After every row comes roughly how far along a hidden order it lies, from 0 to 10.
-9 -37 -35 -25 -10 -14 14 23 25 -20 -10 -7 -1 -4 21 -40 -> 8
1 -8 22 20 -18 -35 11 30 -79 -6 13 27 32 -17 -3 55 -> 2
10 12 -6 -44 42 44 15 19 -34 -28 -4 -23 22 -36 -32 35 -> 0
34 -5 6 -53 -17 29 9 26 -52 11 18 0 -34 -45 -1 -36 -> 1
-19 -13 -14 5 5 7 8 11 -3 -6 -2 1 -40 -7 -45 22 -> 7
-37 6 0 9 12 -37 3 -16 -10 -14 -13 1 24 34 -14 -20 -> 7
49 91 46 -13 -21 -24 6 -63 23 22 -27 -9 14 -25 8 9 -> 0
-47 -2 15 49 -1 34 2 19 -57 16 17 24 -10 -26 -83 81 -> 1
13 32 27 5 -7 64 -12 -26 6 16 27 5 37 43 16 22 -> 4
-21 -3 -28 -31 -21 28 9 24 25 -3 25 4 34 33 20 38 -> 4
17 31 -1 -6 -31 -23 14 3 -41 -5 18 16 27 12 21 61 -> 2
-95 -60 -32 -19 -21 127 -12 114 14 8 104 40 127 105 61 52 -> 5
19 3 8 -58 -6 17 9 9 -55 11 4 3 -43 -47 -7 -44 -> 2
8 53 17 -26 -33 -39 41 -36 40 0 -34 -12 3 -45 -46 11 -> 6
0 -23 -9 19 30 10 -31 22 -33 -3 19 6 -34 32 37 6 -> 3
-36 7 -3 3 -5 -23 4 -8 -44 -16 1 2 34 23 -17 -35 -> 6
-4 20 4 -14 -22 -22 27 -25 16 -6 -9 -5 11 -14 -37 -7 -> 7
23 12 -10 10 4 86 -8 -24 10 -4 46 12 -35 45 -33 39 -> 9
20 22 10 -33 -24 15 25 -33 27 -6 17 -6 13 6 -29 -1 -> 8
-84 27 0 16 25 -80 -15 -24 70 -8 -35 5 47 63 -16 51 -> 10
-24 29 -1 -17 -12 -78 39 -30 21 -13 -55 -11 -17 -55 -72 -13 -> 8
43 25 -3 29 -56 -127 1 -47 -84 7 15 15 -5 -23 16 47 -> 5
54 93 52 -4 -17 31 -7 -58 24 26 3 1 41 7 9 23 -> 1
18 -14 53 68 20 -38 -3 -3 -97 8 -8 14 -16 -59 -49 17 -> 1
44 -20 3 -76 -28 -6 36 -3 -105 -17 7 -11 -47 -51 -31 -97 -> 1
22 2 -6 -15 -20 0 26 -28 -6 -15 18 -9 -6 -3 -34 -18 -> 7
93 77 54 -4 -7 -60 -14 -80 -2 16 -24 -9 8 -14 44 -17 -> 0
-55 -35 -63 -52 -34 22 35 50 66 -23 11 1 21 28 7 26 -> 9
46 -18 -6 -15 -11 26 4 -12 -30 -16 19 -6 -23 -10 4 -14 -> 4
21 -1 23 52 -52 -95 -4 -37 -32 15 0 26 -30 8 23 -1 -> 9
-1 -37 -28 -21 -2 -36 -1 27 8 -14 -44 -1 23 8 46 -40 -> 7
7 28 19 -34 -13 -89 15 -6 9 8 -50 -6 31 -65 11 -26 -> 1
-23 52 -61 -58 -26 14 -12 -19 -7 19 63 -3 74 26 51 71 -> 0
3 -15 27 32 10 -5 -4 -1 -24 5 -9 3 -8 -8 -15 -26 -> 6
0 -7 2 -36 1 -20 17 -11 -66 -19 -7 -4 -9 -9 -36 -64 -> 3
26 -32 7 30 31 108 -56 47 -19 21 61 10 14 58 100 39 -> 1
1 21 34 10 1 62 -7 -16 8 3 28 6 -7 31 -24 31 -> 6
3 16 13 38 33 5 -42 36 44 26 -14 20 -25 -4 54 78 -> 1
-14 38 -38 -31 -17 -19 -16 -18 -14 10 33 -5 41 2 27 44 -> 1
-37 -23 -5 18 28 -27 -25 45 -23 8 -16 11 3 -10 31 12 -> 1
43 -28 -1 -45 -24 22 22 -9 -70 -18 23 -11 -27 -28 -18 -68 -> 3
20 29 -24 -6 -42 -67 -3 -13 -63 7 38 18 50 -1 41 60 -> 1
29 12 25 -14 -1 10 33 -44 49 -37 -33 -3 -34 -6 -24 25 -> 3
50 -12 7 7 9 72 -24 27 23 27 24 0 -23 -20 45 43 -> 2
-14 5 -10 -13 25 54 -2 15 33 1 -12 -10 -1 7 -17 -27 -> 5
73 49 43 3 15 -58 -26 -66 -18 16 -19 -15 2 -10 49 -53 -> 3
34 -28 -2 -40 -44 58 70 -56 -13 -28 48 -13 22 14 -38 -72 -> 10
72 -25 11 -43 -21 57 11 23 -45 7 22 -8 -45 -55 19 -31 -> 1
37 -18 3 -21 -15 10 14 -26 -27 -14 24 -6 -10 -7 -5 -28 -> 5
-58 -42 -48 -42 -40 49 31 56 47 -13 21 8 29 26 1 47 -> 7
0 41 -53 -22 -23 -42 -34 -32 -70 24 63 3 60 -1 31 50 -> 1
10 0 16 11 28 4 -18 -25 11 8 -14 -14 -30 -4 -1 -80 -> 8
-6 -13 23 19 -18 8 3 13 37 3 -9 16 -21 34 -2 -23 -> 7
57 -8 7 27 33 26 -41 23 -5 11 19 3 -42 10 63 43 -> 1
20 -40 45 51 2 -28 10 29 -56 -8 0 22 0 -2 5 -1 -> 5
41 -11 9 -34 -16 36 13 15 -65 -2 20 -2 -22 -24 1 -47 -> 2
12 -17 32 25 3 -18 24 4 26 -16 -41 0 -55 -17 -28 -39 -> 8
22 -10 23 33 -31 -70 18 10 -60 -12 16 25 21 0 12 55 -> 3
-13 -39 -18 -17 0 -57 7 28 -11 -14 -17 -2 8 -8 21 -35 -> 6
-9 -17 -2 -25 -11 -6 19 -18 -32 -17 14 -2 14 4 -9 -52 -> 7
66 -25 -2 -17 -19 39 18 -30 -31 -21 43 -13 -30 12 -11 -34 -> 6
-2 37 -37 -59 1 15 -2 -36 95 -3 -16 -26 -18 19 17 -46 -> 9
-51 1 -6 8 3 -21 4 -15 1 -8 -11 5 40 32 -11 -20 -> 7
41 20 8 -14 -1 -56 -1 -40 3 -4 -36 -14 -34 -25 9 -25 -> 5
-17 6 -26 -7 -3 5 -32 -5 -35 20 49 4 59 14 53 21 -> 3
52 -18 11 24 18 49 -27 11 -8 6 17 1 -41 7 63 30 -> 1
64 86 56 24 2 -10 -1 -72 -27 21 -18 -5 -5 -24 -24 25 -> 0
25 -3 10 18 -23 -46 3 7 -34 -6 2 12 0 -6 5 24 -> 4
-15 22 -23 -41 22 10 -6 -21 57 6 -26 -26 -40 -17 -24 -27 -> 6
32 -29 -7 -42 -21 8 27 -26 -62 -25 23 -9 -3 -10 -26 -75 -> 5
-57 16 -5 -4 2 -36 13 4 16 1 -34 8 41 0 -30 -5 -> 7
58 57 19 0 -25 102 16 -70 52 -7 45 -4 -25 51 -30 39 -> 10
-27 -17 15 -15 38 110 3 40 80 -13 -17 -8 3 24 -8 -32 -> 6
0 9 -6 -8 -28 -24 12 9 -19 -4 15 9 20 1 7 44 -> 2
-2 -24 -11 -18 -3 -42 7 13 4 -14 -17 -7 1 -9 23 -44 -> 6
-24 13 -32 -31 18 44 -15 -8 10 4 23 -15 17 -17 -2 9 -> 2
24 -17 53 63 30 -29 -16 -11 -69 7 -18 3 -31 -38 -21 -36 -> 5
-11 3 -3 -2 20 27 -15 -7 47 5 -11 -15 -23 4 1 -49 -> 8
-41 3 -1 -10 2 -38 7 12 20 8 -33 2 23 -24 -30 -9 -> 5
-38 -10 -21 -6 -47 13 28 51 -16 -8 21 24 51 2 -9 94 -> 1
47 -4 1 -6 -7 14 -8 17 28 14 10 -3 -21 -34 7 26 -> 4
59 25 28 -34 -8 -86 1 -31 1 -5 -39 -15 31 -27 87 -60 -> 2

-25 -12 39 12 -9 16 0 -40 -10 -15 7 12 -15 -23 7 16 1 -13 -19 23 12 27 -6 7 17 -35 22 -9 -5 -6 17 8 -8 6 32 -12 -28 -40 5 -14 -3 -> 0
4 -44 -7 -20 -19 -20 -27 -26 -14 -20 -6 -19 27 -15 0 -8 26 33 0 -3 -29 40 -11 -9 7 46 -14 35 28 3 37 2 4 4 -8 14 22 13 21 -36 1 -> 0
5 32 46 -14 -12 -44 11 32 11 14 4 14 -55 64 10 -15 -4 3 9 -16 -26 -58 24 -21 1 38 19 41 22 -4 6 -23 18 20 10 -11 -46 12 -8 14 40 -> 8
-22 -2 61 -12 -12 -6 -8 15 -9 25 7 -8 -50 28 8 -7 8 -9 -21 10 -5 24 7 0 13 -22 14 13 -7 -26 41 -17 30 17 70 -5 -34 2 -27 -20 12 -> 10
-17 -12 71 -8 -5 24 -22 40 -9 21 2 -23 -36 10 0 11 20 6 -12 31 13 72 -34 15 4 -1 -15 -13 -25 -35 39 -12 39 24 69 7 14 -6 -19 -14 -3 -> 10
14 -18 -5 -11 -15 17 -31 0 -24 -8 -10 -8 21 22 6 -3 47 28 -28 24 -11 79 14 20 6 16 -22 -2 -16 -20 -8 12 3 10 8 26 5 -9 32 -40 -9 -> 2
13 -7 -5 -29 -20 -21 -22 -18 -8 8 -10 -24 32 -6 3 -22 35 33 -2 -7 -25 30 41 -1 6 41 -16 31 29 -1 38 7 18 5 13 15 32 27 22 -45 1 -> 1
2 -29 -2 -13 -3 -5 -27 2 -13 -14 -3 -8 11 8 7 13 41 30 -16 11 -23 77 -12 1 14 17 8 7 8 -23 8 4 6 20 31 19 6 -26 11 -42 2 -> 4
15 28 36 -28 -15 -21 -7 43 -4 32 -8 -7 -25 69 9 -22 33 -1 -16 -5 2 1 42 3 4 9 5 12 5 -28 -6 2 29 6 38 12 -19 31 3 -26 27 -> 8
-8 -31 -11 0 -6 5 -26 16 -15 -10 7 -10 -28 20 2 11 21 31 -14 17 -13 57 -41 10 4 29 -4 2 -28 -37 2 -22 9 17 14 10 -9 -27 -11 -4 5 -> 7
13 -38 -7 2 12 4 -26 -3 -7 5 1 -15 28 -17 6 3 9 32 4 10 -24 51 8 -2 3 20 5 -4 14 -18 10 -15 -9 15 37 5 9 -15 -7 -12 -18 -> 2
-22 -44 60 6 11 24 -24 -1 -7 28 2 -22 -7 -27 2 3 8 6 -15 24 12 61 -19 13 8 -36 10 -25 -4 -36 41 -10 12 5 81 -5 15 -6 -23 -26 -19 -> 7
15 6 22 -35 -13 -31 -5 24 -1 14 -12 -8 14 47 5 -10 22 9 -3 2 -24 6 2 -8 4 8 12 16 33 -3 15 14 29 13 33 0 11 25 13 -49 30 -> 5
-21 -20 58 15 -5 13 -16 -44 -16 -30 5 1 7 -40 3 45 16 7 2 -8 6 82 -37 5 20 2 23 9 -14 -7 9 -4 1 35 -11 10 1 -48 18 -6 -3 -> 2
11 -19 7 -37 -8 -22 -15 23 -6 11 -13 -25 19 23 -1 1 22 34 3 5 -25 30 -33 -13 1 43 0 16 20 0 27 -1 29 18 23 4 25 17 4 -39 24 -> 6
9 -29 -9 -5 11 16 -25 -17 -14 -7 1 -2 28 -28 3 11 9 27 1 23 -33 64 7 0 2 18 -4 0 6 -14 4 -9 -5 22 38 7 3 -28 18 -14 -21 -> 1
4 -5 14 -5 1 7 4 29 -6 22 -1 22 -36 53 2 -10 -15 -12 -1 30 17 -13 -30 0 -2 -15 12 -17 -18 -27 17 -12 7 3 40 -19 -24 -1 -35 21 19 -> 7
-2 25 30 -24 -1 3 2 31 -12 29 -4 13 -50 69 6 -10 -5 -11 -5 39 18 -6 -12 4 -2 -9 24 -18 -30 -28 4 -6 23 9 55 -12 -38 -3 -21 14 30 -> 10
-16 -47 16 9 -6 18 -32 -38 -22 -24 0 -14 30 -37 -1 48 32 23 -4 1 -8 94 -36 -3 18 3 17 8 -14 -1 3 1 0 38 -3 15 23 -44 24 -32 -5 -> 2
2 10 15 -23 3 6 -17 8 -6 -6 -7 -24 14 -8 1 32 34 16 -1 -1 5 65 -13 8 7 26 11 -3 -9 -25 -5 8 15 28 9 22 11 -26 23 -17 4 -> 5
24 -28 17 -18 -15 -12 -17 27 -8 3 -17 -12 16 51 2 -7 30 19 -6 26 -18 34 -32 -4 2 12 -11 2 26 -3 31 2 20 16 29 2 34 10 0 -54 22 -> 4
-8 -11 41 -23 -3 -14 -7 21 -2 19 -7 -20 -10 19 4 4 23 8 -10 -9 2 27 -18 -4 8 -10 21 5 0 -18 16 5 23 9 42 1 2 11 -12 -31 26 -> 9
-23 29 16 -16 -19 11 -21 -34 -15 -31 6 -10 -33 -25 4 41 37 15 -1 -3 27 83 -15 17 16 42 -5 4 -15 -38 -1 1 19 28 -7 20 -15 -55 20 -5 24 -> 7
11 30 18 -26 -18 -37 3 20 -4 28 -6 11 -39 69 9 -24 19 4 -12 -11 -19 -21 33 -14 5 27 16 34 21 -18 5 5 28 -2 34 -4 -35 22 7 -22 41 -> 8
16 11 7 -37 -20 -29 -12 -2 -13 33 -11 -5 12 43 8 -20 22 27 -12 -8 -29 7 38 -11 8 44 2 31 27 -13 31 13 26 3 54 3 -12 32 22 -48 23 -> 5
-15 -42 -7 0 10 9 -21 -22 -15 -10 -5 -8 32 -31 5 11 30 13 -18 9 3 71 -35 4 14 -39 21 -21 5 -13 10 22 -4 -2 40 2 18 -25 1 -47 -3 -> 2
0 -23 20 7 -15 16 -12 18 -18 6 -4 -7 -23 41 0 2 1 5 -3 34 18 4 -41 9 -2 9 -12 -16 -26 -20 25 -19 16 11 11 -7 6 -2 -26 8 19 -> 6
-7 -50 40 -24 10 -14 -24 -5 -8 -1 -3 -4 11 -1 8 12 21 16 -12 19 -30 68 -32 -10 19 -34 20 7 26 -6 37 6 15 24 88 -3 6 -19 0 -56 4 -> 6
-9 -4 71 -24 -20 16 -16 18 -29 31 -4 -18 -20 41 4 0 28 -4 -22 24 4 52 16 12 11 -24 3 -2 -29 -31 27 -3 44 24 83 3 -16 10 -3 -34 8 -> 9
-17 -22 25 0 17 5 7 26 1 17 11 19 -74 36 6 -20 -30 -15 -10 27 12 -27 -18 -6 -3 -18 24 -12 -19 -24 34 -21 -4 2 40 -29 -50 5 -46 30 9 -> 9
-11 -24 -6 -4 4 14 -27 -29 -17 -25 -2 -9 41 -32 0 44 35 20 -5 -6 -3 106 -42 8 20 6 18 -3 -5 -8 -6 21 0 34 0 25 21 -42 30 -29 -10 -> 1
-20 -5 55 4 -17 18 -11 -36 -19 -18 2 -1 -9 -19 2 32 10 -8 -9 11 13 56 -17 12 17 -10 1 4 -11 -15 26 -1 15 31 16 5 -1 -43 8 -18 3 -> 3
-25 -48 61 37 6 5 -5 -63 -8 -10 18 17 -18 -34 6 20 -30 -6 0 -10 -25 -6 -5 -20 15 -17 23 23 4 16 36 -36 -7 25 19 -32 -28 -20 -23 14 -20 -> 1
-16 -43 24 27 9 15 -20 -16 -9 -13 14 11 -15 -14 2 11 -7 17 -15 25 -30 46 -38 -2 8 -26 2 3 -4 5 31 -26 -11 17 37 -14 -10 -29 -25 -9 -15 -> 2
-12 36 32 -28 -19 -9 -1 34 -5 4 -5 -10 -39 43 5 11 40 -10 -14 2 30 35 -12 17 9 5 13 -8 -6 -40 -3 19 30 7 8 23 -16 -17 3 -10 43 -> 9
-25 -26 24 20 -15 1 -6 -50 -12 -37 13 22 -28 -15 7 27 -13 -9 -16 22 -21 34 -34 -3 17 -27 16 12 -7 3 18 -9 -9 26 3 -15 -42 -62 10 -2 2 -> 1
-3 12 23 -19 -17 -43 -4 15 5 2 2 5 -40 53 11 -11 22 14 -8 -14 -11 -21 -1 -14 10 32 23 36 18 -9 7 -1 21 8 -12 -2 -28 6 -5 -11 42 -> 8
6 -2 68 -37 -20 16 -27 44 -14 42 -26 -50 17 26 9 -36 75 -5 -46 29 29 91 45 35 16 -43 -24 -21 32 -52 46 41 40 -11 114 36 50 40 1 -108 7 -> 5
